Here is a tiny trained network, its code and every weight. The questions are about switching its units off for an input and a class, where a switched-off unit gives its printed mean instead of its output.

import numpy as np


def w(rows, s, z=0):
    codes = np.array(rows[::2]) - 128.0
    scale = np.full(codes.shape[1], s)
    scale[-1] = z or s
    return codes * scale


def f(y):
    return np.maximum(y, 0)


def log_softmax(a):
    a = a - a.max(-1, keepdims=True)
    return a - np.log(np.exp(a).sum(-1, keepdims=True))


def net(x, mask):
    res = np.array(x, float).reshape(1, 4) / 4 @ E
    y = f(res @ A[0][:, :-1].T + A[0][:, -1])
    res = res + np.where(mask, y, B[0][:, -1]) @ B[0][:, :-1]
    return log_softmax(res[-1] @ U[:, :-1].T + U[:, -1])


A, B = {}, {}
E = w([
[255,190,50,105,99],'x0',
[140,32,85,92,39],'x1',
[143,33,110,147,117],'x2',
[228,115,72,150,144],'x3',
],0.0094)
A[0] = w([
[119,204,103,72,169,245],'neuron 1',
[2,165,179,194,183,252],'neuron 2',
[93,223,126,121,170,241],'neuron 3',
[167,140,188,110,76,161],'neuron 4',
[172,152,82,77,59,178],'neuron 5',
[238,118,95,216,130,208],'neuron 6',
[164,101,94,92,70,226],'neuron 7',
[201,163,101,161,168,167],'neuron 8',
[211,114,132,123,123,154],'neuron 9',
[178,125,99,154,208,233],'neuron 10',
[65,93,158,181,92,211],'neuron 11',
],0.0099,0.0036)
B[0] = w([
[190,118,164,120,97,182],'neuron 1',
[136,105,169,39,224,249],'neuron 2',
[230,85,230,119,170,200],'neuron 3',
[163,166,180,89,132,143],'neuron 4',
[152,53,169,133,109,183],'neuron 5',
[122,138,115,115,29,203],'neuron 6',
[98,108,175,165,97,185],'neuron 7',
[95,148,77,100,1,180],'neuron 8',
[97,31,67,121,40,172],'neuron 9',
[155,209,171,70,62,179],'neuron 10',
[60,143,152,77,110,184],'neuron 11',
],0.0096,0.015)
U = w([
[180,155,201,106,157,188],'0',
[90,101,198,144,79,157],'1',
[99,151,2,150,144,2],'2',
[201,19,193,210,78,54],'3',
[21,41,135,112,108,214],'4',
[97,214,33,170,157,16],'5',
[104,150,80,90,21,118],'6',
],0.0097,0.0027)

Each question gives the input, the list of numbers given to net, and the class t.
The units are the neurons (one row each of A and B). Each row of codes is followed by its name. A weight is (code - 128) times the scale printed after its matrix; where a second scale follows, it is the last column's (A, B and U).
mask holds one flag per neuron, in row order. A switched-off neuron (its flag False) gives its mean, the last column of its row in B, instead of its output. The means were averaged over made-up inputs and are rounded, as every weight is.
A unit's drop is (log p(t) with every unit on - log p(t) with that unit switched off) / (log p(t) with every unit on - log p(t) with every unit switched off).
The circuit of an input: a set's keep is (log p(t) with only the set's units on - log p(t) with every unit switched off) / (log p(t) with every unit on - log p(t) with every unit switched off). Starting from all 11 units, units are removed one at a time, each time the one whose removal leaves the highest keep (on an exact tie, the one counted first), for as long as the keep stays at least 0.8.
circuit, biggest first: the units of the circuit, biggest drop first
most important unit: the unit with the biggest drop
top k neurons: the k neurons with the biggest drops, biggest first
drop of u: that unit's drop, to one decimal
input [6,8,0,-2], class 3: most important unit => neuron 5
input [1,0,0,2], class 6: top 2 neurons => [neuron 3; neuron 2]
input [2,-4,-6,4], class 3: top 3 neurons => [neuron 3; neuron 2; neuron 1]
input [-6,-3,6,4], class 4: top 4 neurons => [neuron 3; neuron 1; neuron 11; neuron 4]
input [-7,-1,7,4], class 4: top 3 neurons => [neuron 3; neuron 11; neuron 1]
input [0,6,-8,-2], class 3: circuit, biggest first => [neuron 2; neuron 10; neuron 8]
input [-7,-4,6,6], class 0: circuit, biggest first => [neuron 9; neuron 2]
input [-1,4,-5,5], class 6: top 3 neurons => [neuron 3; neuron 2; neuron 1]
input [3,8,-6,-4], class 3: circuit, biggest first => [neuron 5; neuron 11]
input [7,7,-5,-2], class 3: top 2 neurons => [neuron 5; neuron 7]
input [-7,3,-7,-2], class 0: top 3 neurons => [neuron 2; neuron 9; neuron 8]
input [-3,6,-6,8], class 6: top 4 neurons => [neuron 3; neuron 2; neuron 1; neuron 6]
input [-3,-1,5,2], class 4: top 2 neurons => [neuron 3; neuron 1]
input [-7,-4,-1,-2], class 0: circuit, biggest first => [neuron 2]
input [6,3,-8,-5], class 3: top 2 neurons => [neuron 2; neuron 5]
input [4,5,0,5], class 6: top 2 neurons => [neuron 3; neuron 6]
input [8,5,0,7], class 6: top 2 neurons => [neuron 8; neuron 6]
input [4,3,-3,7], class 6: drop of neuron 8 => 0.1
input [7,2,4,-6], class 3: drop of neuron 4 => 0.0
input [-6,6,7,3], class 4: drop of neuron 11 => 0.2
input [8,0,-2,2], class 6: most important unit => neuron 8
